Here is a tiny trained network, its code and every weight. The questions are about switching its units off for an input and a class, where a switched-off unit gives its printed mean instead of its output.

import numpy as np


def w(rows, s, z=0):
    codes = np.array(rows[::2]) - 128.0
    scale = np.full(codes.shape[1], s)
    scale[-1] = z or s
    return codes * scale


def f(y):
    return y / 2 * (1 + np.tanh(0.7978845608 * (y + 0.044715 * y**3)))


def log_softmax(a):
    a = a - a.max(-1, keepdims=True)
    return a - np.log(np.exp(a).sum(-1, keepdims=True))


def net(x, mask):
    res = np.array(x, float).reshape(1, 8) / 4 @ E
    y = f(res @ A[0][:, :-1].T + A[0][:, -1])
    res = res + np.where(mask, y, B[0][:, -1]) @ B[0][:, :-1]
    return log_softmax(res[-1] @ U[:, :-1].T + U[:, -1])


A, B = {}, {}
E = w([
[170,115,161,170,194,217,103,120,52,113,198],'x0',
[239,67,4,173,117,119,130,90,141,92,152],'x1',
[98,124,65,205,131,162,200,106,152,196,107],'x2',
[116,114,132,122,144,125,153,136,145,116,154],'x3',
[120,112,145,135,101,125,116,155,128,119,136],'x4',
[124,130,87,95,214,180,104,217,157,121,96],'x5',
[143,165,110,91,60,218,158,127,161,115,135],'x6',
[130,129,126,115,153,126,167,124,143,119,146],'x7',
],0.012)
A[0] = w([
[155,114,81,94,173,153,68,195,188,116,119,86],'n0',
[158,98,161,135,201,1,92,147,102,98,116,105],'n1',
[182,149,52,113,113,74,99,95,185,78,146,47],'n2',
[132,126,123,128,75,99,136,54,114,132,167,127],'n3',
[119,135,90,95,75,39,132,126,218,104,66,3],'n4',
[139,152,127,46,122,69,64,110,88,25,157,17],'n5',
[185,101,56,140,94,93,137,167,146,127,138,29],'n6',
[137,105,157,99,75,95,141,72,128,126,193,26],'n7',
[182,114,179,138,113,123,101,80,136,134,157,95],'n8',
[227,54,73,155,130,138,90,136,121,119,192,11],'n9',
[176,189,131,40,60,176,119,133,153,50,157,120],'n10',
],0.0089,0.0043)
B[0] = w([
[185,104,154,135,117,59,218,164,38,84,65,200],'n0',
[122,75,114,149,87,203,130,98,208,124,101,238],'n1',
[138,141,180,98,171,146,132,129,174,170,146,206],'n2',
[165,125,129,128,106,63,178,164,113,109,83,199],'n3',
[147,158,147,142,162,191,112,110,71,6,220,222],'n4',
[109,124,66,131,98,77,124,210,164,169,200,229],'n5',
[83,179,158,134,155,117,151,153,221,145,110,191],'n6',
[163,94,143,101,145,113,165,174,104,88,57,185],'n7',
[142,100,130,109,188,114,147,127,82,116,120,177],'n8',
[104,186,173,108,118,125,111,81,129,156,146,249],'n9',
[60,90,103,184,98,165,129,97,160,124,107,237],'n10',
],0.012,0.011)
U = w([
[174,117,154,77,141,56,168,174,43,112,41,88],'0',
[69,206,254,23,137,100,83,137,136,184,132,110],'1',
[185,126,148,146,176,186,72,115,24,83,240,110],'2',
[101,133,36,159,119,90,136,149,114,177,164,247],'3',
[97,60,74,178,106,174,133,70,156,136,75,70],'4',
],0.0097,0.012)

Each question gives the input, the list of numbers given to net, and the class t.
The units are the neurons (one row each of A and B). Each row of codes is followed by its name. A weight is (code - 128) times the scale printed after its matrix; where a second scale follows, it is the last column's (A, B and U).
mask holds one flag per neuron, in row order. A switched-off neuron (its flag False) gives its mean, the last column of its row in B, instead of its output. The means were averaged over made-up inputs and are rounded, as every weight is.
A unit's drop is (log p(t) with every unit on - log p(t) with that unit switched off) / (log p(t) with every unit on - log p(t) with every unit switched off).
The circuit of an input: a set's keep is (log p(t) with only the set's units on - log p(t) with every unit switched off) / (log p(t) with every unit on - log p(t) with every unit switched off). Starting from all 11 units, units are removed one at a time, each time the one whose removal leaves the highest keep (on an exact tie, the one counted first), for as long as the keep stays at least 0.8.
circuit, biggest first: the units of the circuit, biggest drop first
top k neurons: the k neurons with the biggest drops, biggest first
drop of u: that unit's drop, to one decimal
input [-7,6,-6,-6,5,-4,7,5], class 2: circuit, biggest first : [n4]
input [4,5,7,-1,8,-2,5,0], class 3: top 4 neurons : [n1 n4 n10 n2]
input [6,2,-7,-3,6,-6,-1,8], class 3: top 3 neurons : [n5 n0 n4]
input [5,4,5,3,7,5,-8,6], class 4: top 2 neurons : [n1 n4]
input [0,4,-3,0,-3,2,2,-8], class 1: top 3 neurons : [n9 n2 n1]
input [5,-1,-8,-5,1,-1,1,4], class 3: top 2 neurons : [n5 n4]
input [3,-1,-8,-4,6,-7,3,-2], class 3: top 2 neurons : [n5 n10]
input [-2,8,0,-4,-7,-3,7,7], class 1: top 2 neurons : [n2 n9]
input [3,7,-5,0,-6,-1,7,-6], class 1: top 4 neurons : [n9 n2 n1 n6]
input [1,4,-4,4,1,7,-8,3], class 4: top 4 neurons : [n1 n3 n7 n8]
input [-2,7,-3,2,6,2,5,-2], class 1: top 2 neurons : [n2 n9]
input [5,6,-3,-2,-2,-1,0,-6], class 1: circuit, biggest first : [n9 n4]
input [3,3,2,-5,4,-4,-5,8], class 4: top 2 neurons : [n4 n0]
input [-3,-6,5,7,0,-3,7,-7], class 4: circuit, biggest first : [n9]
input [-8,-6,3,2,7,2,-8,-2], class 2: top 2 neurons : [n4 n10]
input [0,3,-5,4,0,-4,-3,8], class 3: top 3 neurons : [n5 n0 n1]
input [-4,1,-2,8,-7,-7,-6,-3], class 0: top 3 neurons : [n3 n7 n10]
input [3,-4,-7,4,4,0,-1,-4], class 3: circuit, biggest first : [n5 n9]
input [-2,-2,-6,5,6,-5,3,1], class 3: circuit, biggest first : [n5 n10]
input [-6,6,-4,-3,-4,4,-4,3], class 1: circuit, biggest first : [n2]
input [2,1,-6,6,-3,-5,-4,6], class 3: drop of n5 : 1.7
input [5,6,0,2,5,1,8,8], class 4: drop of n4 : 0.3
input [-5,-4,-8,-1,6,6,-1,5], class 3: drop of n10 : 0.1
input [-5,-5,2,-6,-1,6,-6,1], class 0: drop of n1 : -0.1
